Here is a tiny trained network, its code and every weight. The questions are about switching its units off for an input and a class, where a switched-off unit gives its printed mean instead of its output.

import numpy as np


def w(rows, s, z=0):
    codes = np.array(rows[::2]) - 128.0
    scale = np.full(codes.shape[1], s)
    scale[-1] = z or s
    return codes * scale


def f(y):
    return y / 2 * (1 + np.tanh(0.7978845608 * (y + 0.044715 * y**3)))


def log_softmax(a):
    a = a - a.max(-1, keepdims=True)
    return a - np.log(np.exp(a).sum(-1, keepdims=True))


def net(x, mask):
    res = np.array(x, float).reshape(1, 5) / 4 @ E
    y = f(res @ A[0][:, :-1].T + A[0][:, -1])
    res = res + np.where(mask, y, B[0][:, -1]) @ B[0][:, :-1]
    return log_softmax(res[-1] @ U[:, :-1].T + U[:, -1])


A, B = {}, {}
E = w([
[119,83,130,141,122,112,119,150,130,102],'x0',
[10,134,173,70,140,131,165,154,117,129],'x1',
[156,104,185,89,139,139,94,146,199,175],'x2',
[113,145,145,192,136,150,185,220,141,165],'x3',
[154,129,73,95,140,116,168,124,205,91],'x4',
],0.013)
A[0] = w([
[162,162,171,141,131,184,62,141,7,189,111],'n1',
[153,75,187,152,142,148,75,152,208,140,68],'n2',
[111,134,32,212,102,93,184,99,34,59,20],'n3',
[232,100,81,196,106,174,92,136,131,152,2],'n4',
[136,147,167,233,139,167,228,221,168,147,20],'n5',
[156,187,131,185,141,48,57,141,156,126,12],'n6',
[189,105,189,60,169,148,68,133,165,154,55],'n7',
[55,140,191,52,168,133,166,183,131,105,50],'n8',
[160,197,50,142,142,157,195,78,255,109,59],'n9',
[110,79,118,96,161,100,193,138,191,50,124],'n10',
],0.0087,0.0066)
B[0] = w([
[111,110,128,140,94,57,79,182,144,139,232],'n1',
[38,174,135,190,139,127,178,88,140,129,196],'n2',
[71,157,132,144,121,139,163,94,212,155,245],'n3',
[104,142,87,86,84,246,103,127,56,136,218],'n4',
[144,96,169,84,142,93,86,31,129,74,254],'n5',
[84,155,149,64,137,186,163,159,109,107,141],'n6',
[83,161,107,160,161,130,127,107,169,133,203],'n7',
[146,148,80,146,75,203,129,131,102,116,221],'n8',
[129,92,197,133,62,102,73,185,125,152,244],'n9',
[114,147,131,187,71,102,88,145,61,150,200],'n10',
],0.012,0.0088)
U = w([
[108,145,109,129,85,250,118,130,71,116,100],'0',
[141,133,129,194,114,128,125,122,138,127,252],'1',
[76,163,129,222,109,144,160,95,235,149,80],'2',
[104,101,156,187,64,80,72,191,124,136,75],'3',
[132,107,141,58,123,102,56,2,136,43,100],'4',
[201,85,84,174,170,118,170,180,172,139,171],'5',
[144,76,80,57,182,126,216,198,173,118,92],'6',
[188,79,98,77,230,124,216,181,134,111,92],'7',
],0.01,0.02)

Each question gives the input, the list of numbers given to net, and the class t.
The units are the neurons (one row each of A and B). Each row of codes is followed by its name. A weight is (code - 128) times the scale printed after its matrix; where a second scale follows, it is the last column's (A, B and U).
mask holds one flag per neuron, in row order. A switched-off neuron (its flag False) gives its mean, the last column of its row in B, instead of its output. The means were averaged over made-up inputs and are rounded, as every weight is.
A unit's drop is (log p(t) with every unit on - log p(t) with that unit switched off) / (log p(t) with every unit on - log p(t) with every unit switched off).
The circuit of an input: a set's keep is (log p(t) with only the set's units on - log p(t) with every unit switched off) / (log p(t) with every unit on - log p(t) with every unit switched off). Starting from all 10 units, units are removed one at a time, each time the one whose removal leaves the highest keep (on an exact tie, the one counted first), for as long as the keep stays at least 0.8.
units of the circuit, in order: the units of the circuit, biggest drop first
most important unit: the unit with the biggest drop
top k neurons: the k neurons with the biggest drops, biggest first
drop of u: that unit's drop, to one decimal
input [-2,5,-1,-7,7], class 3: units of the circuit, in order -> n10, n5
input [-4,8,7,3,2], class 0: top 2 neurons -> n8, n3
input [1,5,-5,-5,8], class 3: top 2 neurons -> n10, n9
input [4,0,-5,-4,-8], class 3: units of the circuit, in order -> n1
input [0,2,7,-3,-7], class 2: top 4 neurons -> n7, n2, n9, n10
input [-1,6,4,-5,-5], class 0: top 4 neurons -> n8, n5, n9, n3
input [-8,-5,4,-6,3], class 1: top 2 neurons -> n5, n9
input [-2,-5,7,-6,-3], class 2: units of the circuit, in order -> n7, n2
input [-5,0,-4,8,-7], class 4: top 2 neurons -> n5, n9
input [2,-1,-7,-8,8], class 3: top 2 neurons -> n9, n10
input [-1,-4,5,-5,6], class 3: top 4 neurons -> n9, n5, n3, n10
input [0,4,7,8,3], class 4: top 2 neurons -> n5, n3
input [-1,-6,8,-2,6], class 2: top 2 neurons -> n2, n7
input [1,-4,-5,-1,-5], class 2: most important unit -> n3
input [6,-2,6,-6,8], class 3: units of the circuit, in order -> n9, n10
input [-6,-7,8,1,-4], class 2: drop of n7 -> 1.7
input [0,-4,-8,-4,6], class 2: drop of n7 -> 0.0
input [8,-4,5,-7,7], class 1: drop of n2 -> 0.1
